Below is a small trained network, with its code and all its weights. Each question gives an input and a target symbol and asks what happens when units are switched off, that is, made to give their printed mean instead of their output.

import numpy as np


def w(rows, s, z=0):
    codes = np.array(rows[::2]) - 128.0
    scale = np.full(codes.shape[1], s)
    scale[-1] = z or s
    return codes * scale


def f(y):
    return np.maximum(y, 0)


def softmax(a):
    e = np.exp(a - a.max(-1, keepdims=True))
    return e / e.sum(-1, keepdims=True)


def log_softmax(a):
    a = a - a.max(-1, keepdims=True)
    return a - np.log(np.exp(a).sum(-1, keepdims=True))


def net(x, mask):
    ids = ['γηθλμξφψ'.index(c) for c in x.split()]
    T = len(ids)
    res = E[ids] + P[:T]
    u = 0
    for l in range(3):
        q, k, v = (res @ M[l].T for M in (Q, K, V))
        z = softmax(np.where(np.tri(T) > 0, q @ k.T / 2**0.5, -1e9)) @ v
        res = res + np.where(mask[u], z, O[l][:, -1]) @ O[l][:, :-1]
        u += 1
        y = f(res @ A[l][:, :-1].T + A[l][:, -1])
        res = res + np.where(mask[u : u + 4], y, B[l][:, -1]) @ B[l][:, :-1]
        u += 4
    return log_softmax(res[-1] @ U[:, :-1].T + U[:, -1])


Q, K, V, O, A, B = {}, {}, {}, {}, {}, {}
E = w([
[105,217,72,159,58,94,43,82,133,136],'γ',
[145,119,63,153,174,237,140,164,157,33],'η',
[92,189,113,87,61,90,137,70,169,97],'θ',
[150,190,136,99,152,163,157,170,133,161],'λ',
[126,100,26,178,135,146,108,105,127,204],'μ',
[209,122,7,159,21,130,84,139,184,131],'ξ',
[178,154,131,21,119,113,118,58,173,97],'φ',
[164,100,127,141,177,144,107,118,164,182],'ψ',
],0.012)
P = w([
[238,89,226,188,159,57,171,20,208,73],'0',
[233,102,207,163,156,99,154,10,177,93],'1',
[196,109,184,154,148,105,161,34,166,101],'2',
[171,114,165,140,144,115,151,61,154,109],'3',
[147,120,148,128,143,122,144,79,142,121],'4',
[128,122,135,114,144,129,129,95,126,128],'5',
[112,127,120,100,141,140,118,113,112,136],'6',
[95,133,106,90,139,151,107,126,98,147],'7',
[80,135,94,77,139,156,96,140,83,153],'8',
[68,140,80,66,138,164,89,152,63,158],'9',
[57,147,63,53,136,174,77,166,49,162],'10',
[42,155,48,42,134,186,69,179,42,168],'11',
[29,154,36,32,134,191,54,193,23,176],'12',
[11,156,18,18,132,202,45,201,2,181],'13',
],0.0078)
Q[0] = w([
[198,70,23,238,46,109,83,147,136,165],'0.h1',
[161,19,84,132,253,208,167,125,148,234],'0.h1',
],0.019)
K[0] = w([
[140,88,44,252,86,133,74,111,129,110],'0.h1',
[147,49,130,161,239,216,163,199,135,137],'0.h1',
],0.033)
V[0] = w([
[56,101,100,81,138,181,83,143,168,253],'0.h1',
[99,178,51,76,102,143,112,207,37,130],'0.h1',
],0.011)
O[0] = w([
[201,255,132,101,141,1,173,111,142,28,30],'0.h1',
[166,22,216,200,144,149,164,68,206,142,1],'0.h1',
],0.003,0.00097)
A[0] = w([
[227,111,218,230,178,80,185,42,187,46,130],'0.n1',
[73,43,227,142,111,44,210,149,85,134,28],'0.n2',
[75,54,226,196,112,74,188,157,6,133,6],'0.n3',
[215,111,209,210,132,81,163,34,203,5,60],'0.n4',
],0.018,0.0022)
B[0] = w([
[134,134,162,151,72,28,66,69,29,22,197],'0.n1',
[146,94,96,33,100,165,139,103,84,142,128],'0.n2',
[171,162,148,132,183,160,158,79,163,159,128],'0.n3',
[155,82,98,124,173,8,181,116,22,136,249],'0.n4',
],0.011,0.0014)
Q[1] = w([
[80,129,126,80,224,129,113,40,85,115],'1.h1',
[133,132,176,103,152,109,101,249,121,121],'1.h1',
],0.02)
K[1] = w([
[58,140,130,127,247,147,111,113,90,6],'1.h1',
[199,184,178,116,127,165,175,222,133,231],'1.h1',
],0.012)
V[1] = w([
[173,125,194,142,187,24,247,161,31,198],'1.h1',
[97,118,77,93,100,32,87,45,165,136],'1.h1',
],0.011)
O[1] = w([
[121,140,145,153,103,253,196,50,247,201,109],'1.h1',
[240,101,125,183,113,176,92,173,142,136,254],'1.h1',
],0.0049,0.0043)
A[1] = w([
[3,120,125,123,89,95,231,101,173,148,73],'1.n1',
[90,87,134,119,124,196,95,155,136,143,89],'1.n2',
[93,74,138,87,114,68,117,105,141,139,32],'1.n3',
[64,68,107,192,119,120,170,109,133,173,3],'1.n4',
],0.023,0.0051)
B[1] = w([
[102,136,102,111,66,25,76,247,79,125,254],'1.n1',
[156,133,158,156,127,100,144,129,171,114,247],'1.n2',
[120,63,117,79,151,156,108,144,213,142,186],'1.n3',
[55,82,136,137,103,166,201,145,119,191,148],'1.n4',
],0.014,0.0032)
Q[2] = w([
[43,140,176,238,189,108,37,36,172,254],'2.h1',
[80,54,135,161,116,124,158,114,122,119],'2.h1',
],0.024)
K[2] = w([
[194,152,131,118,52,2,85,16,150,244],'2.h1',
[139,154,77,129,108,149,93,138,116,209],'2.h1',
],0.028)
V[2] = w([
[164,127,157,56,86,135,105,129,172,207],'2.h1',
[91,44,90,86,153,141,146,78,1,140],'2.h1',
],0.0097)
O[2] = w([
[87,137,69,160,188,56,53,51,185,100,4],'2.h1',
[95,140,202,85,2,105,96,214,156,176,154],'2.h1',
],0.0051,0.0029)
A[2] = w([
[152,114,98,183,104,162,99,99,182,102,2],'2.n1',
[136,66,75,107,150,119,109,116,114,102,84],'2.n2',
[216,104,243,205,127,6,200,14,118,108,130],'2.n3',
[50,81,131,127,83,113,106,152,85,63,18],'2.n4',
],0.017,0.0049)
B[2] = w([
[54,168,192,38,204,221,151,153,168,93,208],'2.n1',
[119,144,185,201,130,58,166,106,54,160,214],'2.n2',
[102,14,197,125,20,2,162,101,177,162,238],'2.n3',
[109,161,165,189,143,205,115,37,223,93,254],'2.n4',
],0.0062,0.0087)
U = w([
[151,75,179,151,114,59,131,111,153,141,128],'γ',
[188,164,151,145,177,218,162,69,176,99,254],'η',
[85,140,45,117,126,59,67,156,50,105,217],'θ',
[114,68,144,44,118,136,110,146,132,114,58],'λ',
[110,197,254,122,112,110,157,166,79,179,50],'μ',
[207,97,66,160,40,138,116,154,154,129,71],'ξ',
[88,84,115,152,98,147,144,135,113,153,72],'φ',
[122,120,137,117,94,136,118,130,187,110,32],'ψ',
],0.0079,0.0089)

Each question gives the input, a string of symbols that net reads in full, and the target symbol t.
The units are the heads (2 rows each of Q, K, V and O) and the neurons (one row each of A and B). Each row of codes is followed by its name. A weight is (code - 128) times the scale printed after its matrix; where a second scale follows, it is the last column's (O, A, B and U).
mask holds one flag per unit, layer by layer, with each layer's heads first. A switched-off unit (its flag False) gives its mean, the last column of its rows in O or B, instead of its output. The means were averaged over made-up inputs and are rounded, as every weight is.
A unit's drop is (log p(t) with every unit on - log p(t) with that unit switched off) / (log p(t) with every unit on - log p(t) with every unit switched off).
The circuit of an input: a set's keep is (log p(t) with only the set's units on - log p(t) with every unit switched off) / (log p(t) with every unit on - log p(t) with every unit switched off). Starting from the 12 units with the biggest drops (on a tie, the unit counted first), units are removed one at a time, each time the one whose removal leaves the highest keep (on an exact tie, the one counted first), for as long as the keep stays at least 0.8.
units of the circuit, in order: the units of the circuit, biggest drop first
k most important neurons: the k neurons with the biggest drops, biggest first
k most important neurons of layer l: the k neurons of layer l with the biggest drops, biggest first
input γ ξ λ φ λ φ γ γ λ φ, target θ: units of the circuit, in order	(2.n4, 2.h1)
input ξ ξ ψ λ λ λ λ λ ξ λ λ λ ψ, target η: units of the circuit, in order	(1.n1, 2.n3)
input ψ η ξ μ θ γ λ ξ μ ξ ξ φ λ, target μ: units of the circuit, in order	(0.h1, 2.h1, 1.h1)
input λ ξ η μ λ μ, target φ: units of the circuit, in order	(1.n4, 0.n4, 1.h1)
input ψ λ λ φ λ ξ μ, target γ: units of the circuit, in order	(0.h1, 0.n1, 2.n3)
input ξ θ λ θ ξ λ η ξ θ θ μ, target φ: units of the circuit, in order	(1.n4)
input φ λ ξ μ φ λ λ γ ξ, target η: units of the circuit, in order	(2.n1, 1.n1, 2.h1)
input ξ θ μ θ η λ λ λ λ η γ ξ φ, target γ: 4 most important neurons	(2.n2, 0.n4, 1.n2, 2.n1)
input η λ γ, target θ: units of the circuit, in order	(0.h1, 1.h1)
input γ θ η ξ γ, target θ: 2 most important neurons	(0.n1, 2.n4)
input γ λ γ μ μ, target η: units of the circuit, in order	(1.h1, 0.n4)
input μ λ γ γ, target η: 2 most important neurons of layer 1	(1.n1, 1.n2)
input φ μ ψ λ θ λ ξ ξ μ μ φ, target η: 2 most important neurons	(1.n1, 1.n2)
input μ μ λ λ θ λ ξ λ φ, target γ: units of the circuit, in order	(2.n3, 0.n4, 0.h1, 2.h1)
input λ ψ θ λ λ ξ ξ λ λ λ φ γ, target γ: units of the circuit, in order	(0.h1, 2.n3, 0.n4)
input θ μ γ λ ξ, target γ: units of the circuit, in order	(0.n4, 2.n3)
input ξ μ η ξ ξ θ, target ψ: units of the circuit, in order	(2.n4, 1.n1, 1.h1, 0.n4)
input λ ξ ξ ξ, target θ: 2 most important neurons	(2.n4, 1.n2)
input λ θ θ θ, target θ: 4 most important neurons	(2.n4, 1.n2, 1.n3, 2.n3)
input μ ξ θ λ φ θ ξ λ, target η: 2 most important neurons	(0.n4, 1.n1)
input θ θ λ θ ξ λ γ, target γ: 3 most important neurons	(2.n3, 0.n4, 1.n1)
input ξ λ φ μ λ γ λ, target θ: units of the circuit, in order	(1.h1, 1.n1, 2.h1)
input ψ λ λ μ γ λ φ θ η ξ ψ λ ξ ψ, target γ: 4 most important neurons	(1.n2, 0.n1, 0.n4, 2.n3)
input λ γ θ ξ γ, target η: 4 most important neurons	(0.n4, 1.n1, 2.n1, 2.n3)
input ξ λ γ γ ψ λ ξ φ θ θ ξ λ ψ, target η: 2 most important neurons	(1.n1, 2.n3)
input λ θ γ θ γ ψ γ ψ φ λ ψ φ, target η: 2 most important neurons	(1.n1, 2.n3)
input λ γ θ ξ ψ γ ξ λ, target η: 2 most important neurons of layer 2	(2.n3, 2.n2)
